Below are the code and all the weights of a small trained network. Each question names an input and a target symbol and asks about switching units off, where a switched-off unit gives its printed mean instead of its output.

import numpy as np


def w(rows, s, z=0):
    codes = np.array(rows[::2]) - 128.0
    scale = np.full(codes.shape[1], s)
    scale[-1] = z or s
    return codes * scale


def f(y):
    return y / 2 * (1 + np.tanh(0.7978845608 * (y + 0.044715 * y**3)))


def softmax(a):
    e = np.exp(a - a.max(-1, keepdims=True))
    return e / e.sum(-1, keepdims=True)


def log_softmax(a):
    a = a - a.max(-1, keepdims=True)
    return a - np.log(np.exp(a).sum(-1, keepdims=True))


def net(x, mask):
    ids = ['αγδζθπτψω'.index(c) for c in x.split()]
    T = len(ids)
    res = E[ids] + P[:T]
    r = res
    for j in range(2):
        rows = slice(3 * j, 3 * j + 3)
        q, k, v = (r @ M[0][rows].T for M in (Q, K, V))
        z = softmax(np.where(np.tri(T) > 0, q @ k.T / 3**0.5, -1e9)) @ v
        o = O[0][rows]
        res = res + np.where(mask[j], z, o[:, -1]) @ o[:, :-1]
    y = f(res @ A[0][:, :-1].T + A[0][:, -1])
    res = res + np.where(mask[2:6], y, B[0][:, -1]) @ B[0][:, :-1]
    return log_softmax(res[-1] @ U[:, :-1].T + U[:, -1])


Q, K, V, O, A, B = {}, {}, {}, {}, {}, {}
E = w([
[202,176,34],'α',
[95,181,209],'γ',
[115,166,142],'δ',
[131,184,125],'ζ',
[158,168,154],'θ',
[133,176,152],'π',
[59,79,143],'τ',
[138,67,79],'ψ',
[7,163,118],'ω',
],0.017)
P = w([
[2,65,231],'0',
[152,101,175],'1',
[129,86,160],'2',
[126,91,172],'3',
[127,100,171],'4',
[107,96,181],'5',
[116,93,183],'6',
[99,95,189],'7',
[86,88,185],'8',
[77,89,187],'9',
[106,88,184],'10',
],0.0063)
Q[0] = w([
[150,60,186],'head 1',
[4,153,185],'head 1',
[181,198,141],'head 1',
[100,73,110],'head 2',
[84,137,77],'head 2',
[97,38,83],'head 2',
],0.015)
K[0] = w([
[87,165,209],'head 1',
[89,17,167],'head 1',
[216,9,161],'head 1',
[168,80,146],'head 2',
[77,99,179],'head 2',
[210,11,125],'head 2',
],0.012)
V[0] = w([
[197,172,114],'head 1',
[56,142,38],'head 1',
[109,175,98],'head 1',
[134,255,164],'head 2',
[195,114,154],'head 2',
[88,138,112],'head 2',
],0.013)
O[0] = w([
[37,93,58,2],'head 1',
[174,216,87,152],'head 1',
[106,168,110,106],'head 1',
[10,79,149,108],'head 2',
[118,53,121,81],'head 2',
[137,172,133,155],'head 2',
],0.012,0.0089)
A[0] = w([
[2,216,164,98],'neuron 1',
[179,41,106,96],'neuron 2',
[89,198,42,159],'neuron 3',
[146,164,171,2],'neuron 4',
],0.011,0.0046)
B[0] = w([
[94,97,43,254],'neuron 1',
[116,145,80,136],'neuron 2',
[134,129,234,198],'neuron 3',
[6,113,162,250],'neuron 4',
],0.012,0.0072)
U = w([
[138,153,209,16],'α',
[85,118,180,1],'γ',
[127,154,133,47],'δ',
[125,155,119,146],'ζ',
[135,116,155,131],'θ',
[126,105,142,155],'π',
[160,135,210,233],'τ',
[159,159,108,207],'ψ',
[113,255,105,6],'ω',
],0.0087,0.0049)

Each question gives the input, a string of symbols that net reads in full, and the target symbol t.
The units are the heads (3 rows each of Q, K, V and O) and the neurons (one row each of A and B). Each row of codes is followed by its name. A weight is (code - 128) times the scale printed after its matrix; where a second scale follows, it is the last column's (O, A, B and U).
mask holds one flag per unit, heads first, then neurons. A switched-off unit (its flag False) gives its mean, the last column of its rows in O or B, instead of its output. The means were averaged over made-up inputs and are rounded, as every weight is.
A unit's drop is (log p(t) with every unit on - log p(t) with that unit switched off) / (log p(t) with every unit on - log p(t) with every unit switched off).
The circuit of an input: a set's keep is (log p(t) with only the set's units on - log p(t) with every unit switched off) / (log p(t) with every unit on - log p(t) with every unit switched off). Starting from all 6 units, units are removed one at a time, each time the one whose removal leaves the highest keep (on an exact tie, the one counted first), for as long as the keep stays at least 0.8.
circuit, biggest first: the units of the circuit, biggest drop first
heads that matter: for each layer, one digit per head in row order, 1 if its drop is at least 0.15 and else 0, layers parted by /
drop when u is switched off: that unit's drop, to one decimal
input τ τ τ τ γ τ ω τ τ α, target τ: circuit, biggest first -> (neuron 3; head 1; neuron 1; head 2)
input δ π τ θ α τ τ α π α ψ, target ψ: circuit, biggest first -> (head 2; neuron 4; neuron 2)
input ω ω δ, target ω: circuit, biggest first -> (head 2; head 1)
input ω α γ τ ω δ ω, target ω: circuit, biggest first -> (head 1; head 2)
input ω ω π, target ω: circuit, biggest first -> (head 2; head 1)
input π τ τ γ γ α γ τ τ π γ, target γ: heads that matter -> 01
input ω τ γ, target ω: heads that matter -> 01
input ω τ ω, target ω: circuit, biggest first -> (head 1)
input τ ω τ τ θ α ψ, target ψ: drop when head 2 is switched off -> 0.5
input τ ζ ψ τ τ α, target τ: drop when head 1 is switched off -> 0.5
input γ τ τ τ α γ τ γ, target γ: drop when head 1 is switched off -> 0.1
input ω α τ γ, target ω: drop when head 1 is switched off -> 0.0
